Below are the code and all the weights of a small trained network. Each question names an input and a class and asks about switching units off, where a switched-off unit gives its printed mean instead of its output.

import numpy as np


def w(rows, s, z=0):
    codes = np.array(rows[::2]) - 128.0
    scale = np.full(codes.shape[1], s)
    scale[-1] = z or s
    return codes * scale


def f(y):
    return y / 2 * (1 + np.tanh(0.7978845608 * (y + 0.044715 * y**3)))


def log_softmax(a):
    a = a - a.max(-1, keepdims=True)
    return a - np.log(np.exp(a).sum(-1, keepdims=True))


def net(x, mask):
    res = np.array(x, float).reshape(1, 6) / 4 @ E
    y = f(res @ A[0][:, :-1].T + A[0][:, -1])
    res = res + np.where(mask, y, B[0][:, -1]) @ B[0][:, :-1]
    return log_softmax(res[-1] @ U[:, :-1].T + U[:, -1])


A, B = {}, {}
E = w([
[180,87,147,153],'x0',
[150,126,80,185],'x1',
[83,124,144,181],'x2',
[146,118,161,94],'x3',
[121,149,46,110],'x4',
[149,251,160,134],'x5',
],0.016)
A[0] = w([
[118,65,84,115,202],'neuron 1',
[252,150,94,85,188],'neuron 2',
[31,118,196,119,255],'neuron 3',
[191,72,182,113,207],'neuron 4',
[117,125,70,13,156],'neuron 5',
[177,155,35,209,220],'neuron 6',
[30,192,206,13,232],'neuron 7',
],0.011,0.0063)
B[0] = w([
[84,86,121,98,203],'neuron 1',
[93,188,215,88,203],'neuron 2',
[209,101,60,128,212],'neuron 3',
[163,101,205,159,202],'neuron 4',
[92,146,119,58,195],'neuron 5',
[3,138,139,150,229],'neuron 6',
[218,168,39,104,252],'neuron 7',
],0.011,0.015)
U = w([
[56,237,83,198,178],'0',
[64,149,115,32,60],'1',
[75,11,99,169,252],'2',
[178,178,254,102,36],'3',
[203,249,34,167,57],'4',
[157,99,39,42,104],'5',
[184,38,149,193,168],'6',
],0.0096,0.0043)

Each question gives the input, the list of numbers given to net, and the class t.
The units are the neurons (one row each of A and B). Each row of codes is followed by its name. A weight is (code - 128) times the scale printed after its matrix; where a second scale follows, it is the last column's (A, B and U).
mask holds one flag per neuron, in row order. A switched-off neuron (its flag False) gives its mean, the last column of its row in B, instead of its output. The means were averaged over made-up inputs and are rounded, as every weight is.
A unit's drop is (log p(t) with every unit on - log p(t) with that unit switched off) / (log p(t) with every unit on - log p(t) with every unit switched off).
The circuit of an input: a set's keep is (log p(t) with only the set's units on - log p(t) with every unit switched off) / (log p(t) with every unit on - log p(t) with every unit switched off). Starting from all 7 units, units are removed one at a time, each time the one whose removal leaves the highest keep (on an exact tie, the one counted first), for as long as the keep stays at least 0.8.
circuit, biggest first: the units of the circuit, biggest drop first
unit that matters most: the unit with the biggest drop
k most important neurons: the k neurons with the biggest drops, biggest first
drop when u is switched off: that unit's drop, to one decimal
input [-6,4,4,7,-8,-6], class 6: circuit, biggest first	[neuron 6; neuron 4]
input [-1,7,-6,5,2,-5], class 1: unit that matters most	neuron 2
input [3,-6,-4,-2,6,-1], class 1: 2 most important neurons	[neuron 3; neuron 2]
input [-8,6,-8,-7,-7,-2], class 0: circuit, biggest first	[neuron 3; neuron 6]
input [-4,-8,-3,0,6,0], class 5: circuit, biggest first	[neuron 5; neuron 7]
input [0,4,-2,-3,-8,1], class 6: circuit, biggest first	[neuron 2; neuron 5]
input [2,-3,1,1,-8,1], class 6: circuit, biggest first	[neuron 2; neuron 3]
input [8,-8,-4,-1,-2,-3], class 3: 2 most important neurons	[neuron 4; neuron 2]
input [5,-5,-4,-8,-7,-8], class 6: 4 most important neurons	[neuron 4; neuron 6; neuron 5; neuron 3]
input [1,4,-4,6,2,-2], class 1: 2 most important neurons	[neuron 5; neuron 1]
input [-2,2,0,-4,-8,2], class 6: 4 most important neurons	[neuron 7; neuron 2; neuron 5; neuron 6]
input [6,-8,8,0,-3,0], class 6: 2 most important neurons	[neuron 4; neuron 3]
input [7,-2,1,-6,-5,-8], class 6: 3 most important neurons	[neuron 4; neuron 6; neuron 5]
input [7,7,5,-4,-8,6], class 0: circuit, biggest first	[neuron 6]
input [4,-4,-4,-6,6,-8], class 1: 2 most important neurons	[neuron 5; neuron 3]
input [3,2,-6,0,0,-5], class 2: 3 most important neurons	[neuron 7; neuron 1; neuron 4]
input [-3,-3,-3,-1,-3,8], class 4: drop when neuron 6 is switched off	0.0
input [7,-4,6,-1,-2,-1], class 6: drop when neuron 2 is switched off	0.1
input [6,-5,-7,7,3,-2], class 3: drop when neuron 4 is switched off	0.2
input [4,5,-7,-5,-8,0], class 3: circuit, biggest first	[neuron 2]
input [0,-5,3,2,-6,-6], class 6: drop when neuron 4 is switched off	0.2
